Here is a tiny trained network, its code and every weight. The questions are about switching its units off for an input and a class, where a switched-off unit gives its printed mean instead of its output.

import numpy as np


def w(rows, s, z=0):
    codes = np.array(rows[::2]) - 128.0
    scale = np.full(codes.shape[1], s)
    scale[-1] = z or s
    return codes * scale


def f(y):
    return np.maximum(y, 0)


def log_softmax(a):
    a = a - a.max(-1, keepdims=True)
    return a - np.log(np.exp(a).sum(-1, keepdims=True))


def net(x, mask):
    res = np.array(x, float).reshape(1, 3) / 4 @ E
    y = f(res @ A[0][:, :-1].T + A[0][:, -1])
    res = res + np.where(mask, y, B[0][:, -1]) @ B[0][:, :-1]
    return log_softmax(res[-1] @ U[:, :-1].T + U[:, -1])


A, B = {}, {}
E = w([
[47,213,49,236,54,35,78,206,100],'x0',
[54,98,202,233,192,215,216,180,23],'x1',
[3,227,147,21,214,41,217,80,96],'x2',
],0.0046)
A[0] = w([
[34,182,35,220,91,31,102,217,102,95],'n0',
[221,47,183,24,191,214,164,28,136,93],'n1',
[186,129,73,54,49,62,69,56,232,92],'n2',
[225,26,104,221,54,206,45,175,149,36],'n3',
[66,206,18,227,33,41,52,219,151,100],'n4',
[107,197,68,210,56,38,61,222,133,90],'n5',
[73,110,202,191,154,254,217,201,20,203],'n6',
[71,221,50,207,46,29,72,211,131,51],'n7',
[206,57,195,32,155,172,80,44,215,112],'n8',
[198,160,89,34,39,45,24,79,220,119],'n9',
[201,54,196,50,186,200,169,11,144,97],'n10',
[77,84,221,227,201,201,234,196,52,203],'n11',
[218,61,116,219,64,223,37,179,176,39],'n12',
[238,32,160,236,40,210,27,169,159,72],'n13',
[217,39,195,34,167,207,172,46,163,76],'n14',
[196,154,72,55,59,54,60,68,218,91],'n15',
[30,198,111,36,221,63,245,65,70,253],'n16',
],0.0044,0.0026)
B[0] = w([
[45,51,52,182,216,129,59,253,216,203],'n0',
[25,31,59,212,223,171,45,236,217,215],'n1',
[184,5,34,136,37,33,226,140,175,204],'n2',
[15,216,238,6,24,26,38,238,229,203],'n3',
[49,36,35,238,225,181,65,244,195,216],'n4',
[46,31,41,232,230,182,60,217,200,197],'n5',
[141,29,12,142,32,23,236,232,211,234],'n6',
[13,39,61,208,237,179,52,227,241,198],'n7',
[78,24,30,208,214,125,112,236,183,206],'n8',
[180,45,34,127,29,2,230,192,121,220],'n9',
[23,41,87,194,211,166,31,229,210,209],'n10',
[173,17,29,80,3,29,235,180,201,237],'n11',
[24,195,225,13,43,11,33,223,235,200],'n12',
[21,222,215,27,15,3,42,242,252,218],'n13',
[21,35,38,238,231,191,28,218,205,207],'n14',
[170,32,23,93,39,15,185,172,198,203],'n15',
[37,199,231,22,35,8,20,228,233,254],'n16',
],0.0036,0.0065)
U = w([
[31,203,222,35,74,36,63,181,197,176],'0',
[161,38,42,164,41,52,232,162,147,197],'1',
[67,35,46,206,224,205,54,152,145,89],'2',
[153,127,130,172,70,118,101,115,113,216],'3',
[202,206,210,207,185,211,159,32,27,4],'4',
[201,220,183,208,209,238,185,42,58,4],'5',
[206,236,209,209,202,194,209,2,44,4],'6',
[207,206,170,210,208,223,192,5,48,4],'7',
],0.0043,0.003)

Each question gives the input, the list of numbers given to net, and the class t.
The units are the neurons (one row each of A and B). Each row of codes is followed by its name. A weight is (code - 128) times the scale printed after its matrix; where a second scale follows, it is the last column's (A, B and U).
mask holds one flag per neuron, in row order. A switched-off neuron (its flag False) gives its mean, the last column of its row in B, instead of its output. The means were averaged over made-up inputs and are rounded, as every weight is.
A unit's drop is (log p(t) with every unit on - log p(t) with that unit switched off) / (log p(t) with every unit on - log p(t) with every unit switched off).
The circuit of an input: a set's keep is (log p(t) with only the set's units on - log p(t) with every unit switched off) / (log p(t) with every unit on - log p(t) with every unit switched off). Starting from the 12 units with the biggest drops (on a tie, the unit counted first), units are removed one at a time, each time the one whose removal leaves the highest keep (on an exact tie, the one counted first), for as long as the keep stays at least 0.8.
units of the circuit, in order: the units of the circuit, biggest drop first
top k neurons: the k neurons with the biggest drops, biggest first
drop when u is switched off: that unit's drop, to one decimal
input [-8,-6,0], class 2: units of the circuit, in order : [n14, n1]
input [-5,7,-7], class 0: units of the circuit, in order : [n13, n3]
input [7,-8,7], class 1: units of the circuit, in order : [n9, n2]
input [8,-1,-5], class 2: top 2 neurons : [n4, n5]
input [-8,-1,-8], class 0: top 3 neurons : [n13, n3, n12]
input [-5,-1,-5], class 0: top 4 neurons : [n13, n3, n12, n4]
input [-7,-5,-2], class 2: top 3 neurons : [n14, n1, n10]
input [-2,-3,3], class 3: top neuron : [n13]
input [-8,1,6], class 2: drop when n13 is switched off : 0.2
input [0,-4,-6], class 0: drop when n3 is switched off : 0.3
input [8,6,0], class 2: drop when n4 is switched off : 0.2
input [8,-1,6], class 2: drop when n5 is switched off : 0.1
